Below is a small trained network, with its code and all its weights. Each question gives an input and a class and asks what happens when units are switched off, that is, made to give their printed mean instead of their output.

import numpy as np


def w(rows, s, z=0):
    codes = np.array(rows[::2]) - 128.0
    scale = np.full(codes.shape[1], s)
    scale[-1] = z or s
    return codes * scale


def f(y):
    return np.maximum(y, 0)


def log_softmax(a):
    a = a - a.max(-1, keepdims=True)
    return a - np.log(np.exp(a).sum(-1, keepdims=True))


def net(x, mask):
    res = np.array(x, float).reshape(1, 7) / 4 @ E
    y = f(res @ A[0][:, :-1].T + A[0][:, -1])
    res = res + np.where(mask, y, B[0][:, -1]) @ B[0][:, :-1]
    return log_softmax(res[-1] @ U[:, :-1].T + U[:, -1])


A, B = {}, {}
E = w([
[82,24,191,44,168,172,131,66,171,128,99],'x0',
[104,104,166,185,140,60,37,209,195,31,25],'x1',
[29,147,108,227,65,172,214,88,196,86,129],'x2',
[123,121,132,123,125,112,136,130,116,110,143],'x3',
[223,131,196,87,35,111,166,168,236,143,170],'x4',
[144,1,102,145,85,94,207,184,97,189,46],'x5',
[175,187,182,101,38,115,135,20,27,67,24],'x6',
],0.0056)
A[0] = w([
[215,131,153,61,181,117,47,181,120,164,147,135],'neuron 1',
[130,246,176,111,146,150,80,69,131,77,165,73],'neuron 2',
[165,138,100,122,98,185,216,39,75,205,215,87],'neuron 3',
[182,184,21,224,132,121,129,199,137,174,166,164],'neuron 4',
[179,125,182,121,87,119,157,157,188,137,142,50],'neuron 5',
[186,142,142,136,69,110,103,65,107,84,56,51],'neuron 6',
[69,109,112,165,168,146,107,139,60,110,129,38],'neuron 7',
[36,107,81,225,107,190,207,111,217,70,138,85],'neuron 8',
[94,113,156,166,139,63,90,172,137,54,66,42],'neuron 9',
[138,28,73,135,71,87,217,190,100,213,99,92],'neuron 10',
[142,127,82,73,112,158,199,105,92,164,215,46],'neuron 11',
[124,134,162,179,137,55,37,171,190,47,16,62],'neuron 12',
[189,174,166,101,42,186,117,132,181,161,161,108],'neuron 13',
[79,145,60,186,176,137,106,101,43,148,81,65],'neuron 14',
[154,193,182,112,47,102,121,5,7,50,25,81],'neuron 15',
[96,56,98,156,105,118,160,189,96,171,83,76],'neuron 16',
[169,124,88,71,148,164,212,37,50,213,188,79],'neuron 17',
[92,26,199,63,161,201,138,75,190,164,93,254],'neuron 18',
[99,219,129,115,156,143,66,113,191,96,198,84],'neuron 19',
[182,143,169,130,41,106,164,137,208,112,160,72],'neuron 20',
[79,87,62,159,215,100,96,185,151,161,174,63],'neuron 21',
[126,90,137,169,147,63,81,198,197,68,94,89],'neuron 22',
[82,124,64,172,159,185,128,84,33,118,79,148],'neuron 23',
[85,127,85,134,178,145,113,114,51,136,121,36],'neuron 24',
[133,73,121,102,102,129,157,155,152,186,39,100],'neuron 25',
[212,147,153,90,49,109,173,140,186,141,150,67],'neuron 26',
[157,232,100,185,72,54,132,161,57,142,135,203],'neuron 27',
[150,74,119,144,87,96,196,143,70,161,33,116],'neuron 28',
[60,118,45,139,178,151,125,92,51,79,103,85],'neuron 29',
[187,92,130,69,211,103,3,150,77,157,103,105],'neuron 30',
[52,188,158,218,75,151,180,51,189,100,93,93],'neuron 31',
[177,145,145,53,155,67,92,165,80,174,127,72],'neuron 32',
[76,193,174,51,174,181,88,82,171,110,147,182],'neuron 33',
[70,117,105,141,206,124,85,189,190,145,221,81],'neuron 34',
[135,86,196,138,138,102,91,171,177,30,65,61],'neuron 35',
],0.0062)
B[0] = w([
[115,96,193,168,63,104,221,138,50,128,131,190],'neuron 1',
[214,104,98,209,135,193,75,129,76,40,175,165],'neuron 2',
[47,243,158,103,127,167,59,179,144,194,139,193],'neuron 3',
[76,93,57,43,74,45,127,25,120,116,56,193],'neuron 4',
[146,95,189,85,206,84,106,170,184,89,127,152],'neuron 5',
[126,78,70,121,154,176,192,126,178,211,203,165],'neuron 6',
[142,137,189,64,194,89,99,180,174,101,89,142],'neuron 7',
[135,114,222,175,55,87,227,192,24,164,115,194],'neuron 8',
[44,221,121,96,142,201,78,140,124,192,184,164],'neuron 9',
[201,136,115,203,143,208,41,104,100,33,170,200],'neuron 10',
[103,221,122,117,105,187,94,154,125,190,120,163],'neuron 11',
[60,247,108,109,119,186,70,167,128,185,170,196],'neuron 12',
[154,126,174,109,197,50,84,163,169,97,92,169],'neuron 13',
[161,74,213,51,209,57,99,187,201,97,112,164],'neuron 14',
[196,50,60,160,168,169,248,82,248,253,218,222],'neuron 15',
[203,123,93,187,169,191,64,108,99,62,181,165],'neuron 16',
[53,251,120,115,108,165,65,170,123,178,138,194],'neuron 17',
[65,113,38,75,51,17,102,18,120,89,70,255],'neuron 18',
[207,119,102,193,126,177,70,121,96,47,157,164],'neuron 19',
[135,102,203,70,226,64,92,189,199,95,60,166],'neuron 20',
[186,74,89,132,155,140,176,119,195,209,163,167],'neuron 21',
[104,228,116,83,129,172,111,127,142,199,144,180],'neuron 22',
[154,115,192,85,186,49,103,164,153,93,73,190],'neuron 23',
[134,108,235,65,222,63,81,225,206,104,119,145],'neuron 24',
[161,142,99,174,135,139,91,107,88,49,186,172],'neuron 25',
[133,73,204,66,223,72,91,197,190,76,79,167],'neuron 26',
[73,96,43,66,70,47,125,20,117,97,66,203],'neuron 27',
[198,146,101,202,150,214,43,108,115,54,164,190],'neuron 28',
[137,107,207,84,200,61,90,177,160,100,108,168],'neuron 29',
[118,102,182,187,36,84,222,181,41,140,102,192],'neuron 30',
[130,117,204,157,43,105,199,191,38,142,145,186],'neuron 31',
[104,129,181,175,62,107,193,194,64,127,130,162],'neuron 32',
[183,100,77,188,109,112,73,92,91,68,91,192],'neuron 33',
[213,67,68,172,136,173,176,69,191,189,157,176],'neuron 34',
[57,225,107,75,126,161,84,119,112,174,138,177],'neuron 35',
],0.0061,0.01)
U = w([
[39,238,148,106,140,218,71,197,133,186,150,56],'0',
[140,83,236,87,232,82,100,214,201,71,97,68],'1',
[170,52,76,165,165,191,224,119,223,215,198,108],'2',
[196,127,119,217,140,211,48,121,72,1,170,24],'3',
[99,115,225,183,53,114,241,203,35,129,127,65],'4',
[107,125,121,130,115,117,122,106,133,104,101,254],'5',
[53,99,59,75,79,72,110,43,126,87,74,15],'6',
],0.0093,0.0097)

Each question gives the input, the list of numbers given to net, and the class t.
The units are the neurons (one row each of A and B). Each row of codes is followed by its name. A weight is (code - 128) times the scale printed after its matrix; where a second scale follows, it is the last column's (A, B and U).
mask holds one flag per neuron, in row order. A switched-off neuron (its flag False) gives its mean, the last column of its row in B, instead of its output. The means were averaged over made-up inputs and are rounded, as every weight is.
A unit's drop is (log p(t) with every unit on - log p(t) with that unit switched off) / (log p(t) with every unit on - log p(t) with every unit switched off).
The circuit of an input: a set's keep is (log p(t) with only the set's units on - log p(t) with every unit switched off) / (log p(t) with every unit on - log p(t) with every unit switched off). Starting from the 12 units with the biggest drops (on a tie, the unit counted first), units are removed one at a time, each time the one whose removal leaves the highest keep (on an exact tie, the one counted first), for as long as the keep stays at least 0.8.
units of the circuit, in order: the units of the circuit, biggest drop first
most important unit: the unit with the biggest drop
top k neurons: the k neurons with the biggest drops, biggest first
drop when u is switched off: that unit's drop, to one decimal
input [-7,-3,-7,2,6,-2,-5], class 4: units of the circuit, in order : [neuron 1]
input [-2,8,-1,0,6,-6,-5], class 0: top 2 neurons : [neuron 12; neuron 22]
input [3,0,-7,4,-5,-6,4], class 4: units of the circuit, in order : [neuron 30; neuron 1]
input [3,-6,4,-4,1,-8,2], class 3: top 2 neurons : [neuron 2; neuron 33]
input [-5,-3,-1,5,5,-2,4], class 1: units of the circuit, in order : [neuron 26; neuron 13]
input [-1,7,-6,-2,-4,6,6], class 0: units of the circuit, in order : [neuron 12; neuron 9]
input [3,6,-1,-1,1,-1,-4], class 0: units of the circuit, in order : [neuron 12; neuron 22]
input [2,0,-2,3,3,6,7], class 2: top 2 neurons : [neuron 15; neuron 6]
input [5,8,4,1,3,4,8], class 0: top 2 neurons : [neuron 12; neuron 35]
input [5,8,-8,-1,8,5,2], class 0: top 4 neurons : [neuron 12; neuron 35; neuron 22; neuron 9]
input [-7,7,0,7,-4,1,1], class 0: top 2 neurons : [neuron 12; neuron 18]
input [-2,0,-6,0,-2,3,-5], class 4: top 3 neurons : [neuron 15; neuron 30; neuron 1]
input [8,-6,-8,0,-6,1,-3], class 4: top 2 neurons : [neuron 30; neuron 1]
input [-8,-1,-6,-5,-2,4,-7], class 6: most important unit : neuron 4
input [-8,-3,-6,-8,6,-4,-7], class 5: top 3 neurons : [neuron 4; neuron 15; neuron 18]
input [-8,-5,2,-7,-5,3,1], class 6: top 2 neurons : [neuron 27; neuron 4]
input [-8,-6,-7,3,4,-4,4], class 6: top 4 neurons : [neuron 27; neuron 4; neuron 8; neuron 31]
input [2,-3,5,4,3,-2,2], class 4: units of the circuit, in order : [neuron 31; neuron 8]
input [4,7,-8,-5,-6,5,5], class 4: top 3 neurons : [neuron 30; neuron 1; neuron 32]
input [7,-3,0,-5,4,0,2], class 6: most important unit : neuron 18
input [2,-6,3,8,-5,-8,5], class 3: top 3 neurons : [neuron 2; neuron 33; neuron 19]
input [-7,0,7,7,6,1,8], class 2: top 2 neurons : [neuron 15; neuron 6]
input [4,3,1,-1,-7,8,6], class 3: drop when neuron 29 is switched off : -0.1
input [5,0,6,7,8,7,7], class 1: drop when neuron 20 is switched off : 0.5
input [-3,-5,2,-3,8,2,-1], class 1: drop when neuron 26 is switched off : 0.1
input [-6,2,-8,-8,6,8,5], class 3: drop when neuron 28 is switched off : 1.0
input [0,2,1,-8,1,-6,-8], class 2: units of the circuit, in order : [neuron 34]
